[ -2 -10   0   0   2  -1   3  12  13   1   9  11   1   0   5  -5  -1   2
  -2  -1  -2 -13   1  10  -2   4  10   3  18   4] | 11
[ -6  -7  -3  -5   2  -6   2   1   6  -1   4   4   2   2  -3   2  -3   4
  -2  14   6  -7   2 -12   2  -8   9  35  21  -8] | 5
[ -1  -2  -2  -1   0   0   6   4   0  -1   8  -3   1   0   1  -1   1   2
 -11   0  -4 -11   8   1   4  -1  20   2  11  -2] | 7
[-5  4 -1 -2  1  0  4 11 11 -2  3  6  1 -3 -1  0 -2  1  0  2  0 -1  7  0
 -1 -4  2  4 12 -2] | 8
[  0  19  -3  -5  -5  -8   5  -6 -14  -4   4 -20  -1   1  -5   4   0   2
   0  19   9 -21  15 -18   8 -15  12  13  -4 -18] | 0
[ -5  13   1  -1  -3 -15  -7   6   6   0   2   8   1   1 -11   2  -7   1
  26  14  26 -25  -2   8  -3  -2 -14  32  22 -19] | 9
[ -3 -18   0   4   4  -4  -3  18  12   3   8  13   2   1  -1  -7  -1   3
   1  -2  -5 -19  -7  19  -4  11   8   8  32   9] | 15
[ -9  13  -2  -6   0 -20  -6  -1  13   1   1   9   2   5 -14   5  -8   4
  26  29  29 -28  -7 -12   0 -16   5  63  13 -25] | 4

[ 18   3  -1   3   6   3   0   0  -7  -7  -2   4  -5  12   1  -6   2 -10
  -5   7  -2  -3   9   1   9   2   2  -2   4  -2   4] | 8
[ 10  -1 -13   6  -6   5   3   6  -2  -7   5   1  -6   4   2  18  -5 -22
  -8  15  20  -9  -4  -9   2 -13  12   0  -4   4   0] | 5
[ -9 -10  28  17   8 -11   4 -17  -9   3  -7  10  -4   2 -20 -59 -23  48
  40 -21  -1  14  -6  14  28  -2   6 -22  63 -21  13] | 0
[ 19   7 -19  -3   5   2   9   1  -4   7   1   0   5   3   0  -1  11  -4
 -17   4 -19 -15 -13  -2   5  30 -10  10  15  -3  -2] | 12
[ -8  12  -2  18   0  -9   8   2   0  -7  -7   8 -24   6 -15 -25 -14  11
   3  -3  12 -11   0  -7  20 -19  21  -4  12 -11   9] | 9
[  9  11   8  -4  17   6   9   0   5 -13  -4   2   2  -8 -14 -27 -13   4
  17  22 -18  -6  -7  -1  26   9  18  -9  41 -15  -4] | 15
[ 23   3   6  -8  11  -2   3 -13  -7 -11   0   2  -7  12   8   0   7 -11
  -4  13   6   5   2  -1   5   3  -5  -3 -12  11   0] | 3
[ 11  -6  32  -5  13   5  -9 -17  -3  -8  -4   6   8  10   3 -11  -6  14
  21   6 -10  32  19  14   6  10 -13  -8  17   2  -3] | 1

[-17  24   5 -33  -7  38 -16  12  13  23   6  -8 -13  -8 -25 -16   4  63
  -1  34 -63 -12 -25 -10 -30   9] | 0
[ 21   8  11   7 -34  12  -3  -8 -28 -38  15  10 -13  -8  17   3  34  16
 -22 -27 -13  23  -4 -15  -7 -17] | 15
[-30   4  36 -12 -42  25  18  25 -23 -28  15   3  -6  -5 -13 -13   8 -19
 -16  -4 -35  17  16  40 -14 -20] | 0
[ 19   0   4   5  -5 -17   3  -6 -24 -22   0   8  -1  -2  22  13  12 -19
  -3 -32  15  23   6  -9   5  -8] | 15
[ -9  -6  26 -18 -11  12   5   4   4  13  22  17   8  -9 -31 -44  11  13
 -28  17 -44 -20 -26  43   0  -5] | 0
[ 55  -5  -8  -6  19 -30 -17 -30   1  18  10  20  17  -9  14 -14  20  20
 -17 -14  -5 -13  -9  -2  18   4] | 15
[-44  25   1 -19 -18  31   2  32  -8  -6 -19 -30 -18   5   0  35 -19   2
  31   0 -31  29   2 -26 -36   5] | 0
[ 14 -21   2  37  -3 -11  15  -9 -10 -30   6  10  -1   3  16   2  10 -30
 -13 -19  45   5  14   3  16 -14] | 15
[-11  -5  27 -14 -10   9   7   5   4   3  30  16  12  -8 -29 -43   5   3
 -27  19 -39 -19 -24  49   4  -5] | 0
[ 25  17 -23 -19  20  -2 -29 -13  15  40  -5  -4   1  -4   0   4   3  54
  10   8 -14 -14  -8 -42  -9  16] | 15

[-12  -9  31  33   5 -13   6   6   4  10  -4  -5  -8  17 -17 -14   2  -5
  -1  -9   2] | 11
[-55  -7  31  46   5 -22 -12  20 -20  -8 -26   4  18   2 -15  -9  17   4
   1  18   1] | 11
[-30 -16  14  25   0   7   2  -2  -1   5 -14   1  -3  -2  20   8  10 -10
 -18  -2 -28] | 12
[-45 -13  37  49  12  14  13   1   3   8  -3  -1   2  -6 -58 -24  16  20
  -9   0  -1] | 14
[ 12 -21  13 -27  10  22  36   9  11   0  20 -10 -28  -8 -18 -18   3  19
 -12  10  -6] | 6
[-39 -12  17   0   9  -7  -1  -4   5   7 -21  14  14   5  30 -28   9  42
 -12  17  10] | 6
[ -4  -3   6 -39   5   9   3  -5  14  10 -10  11   5  -3  35 -16   1  45
  -4   5  11] | 4
[-11  -8   8  33  -7  15  -3 -17 -17 -32  -2  -8  10  -9 -44 -17  14  -3
  -9  13  -5] | 7
[-24 -11  41  36   4  -6  20   4   5  19   2 -10 -13  10 -10 -14   7  20
  -8   0   7] | 10
[-39 -12  14  32   7   0   7  10 -10  -5  -5  -4  -2  -3 -33 -16  14   5
  -3  13 -10] | 11
[-30 -18  52  42  10  12   2  -1  -1  10 -13  21  -3  13  21  10   9   6
 -44   3 -28] | 15
[-29  -8  56   3   8 -21   6 -16 -15  18  -6  -4  -4  21 -29 -20   7  57
 -32  30  53] | 2
[  7  -2  30  19  -1 -11   4  14   1   8 -13 -18 -20  22 -22 -21   5 -14
  -4  -6   3] | 15
[-23 -31 -26   7  20   7 -29 -32 -17  -4   0  31  25  -1  -6   3   0  10
 -22   0 -17] | 2
[-25 -10  31  -6   3 -19   7 -10  -7  15 -10 -13   1   5 -27 -17  13  47
 -18  17  33] | 2
[-14  -3  16   5   2 -11   7   0   0  -9   6  27  19   7   7 -15  -2  22
  -7   0  29] | 0
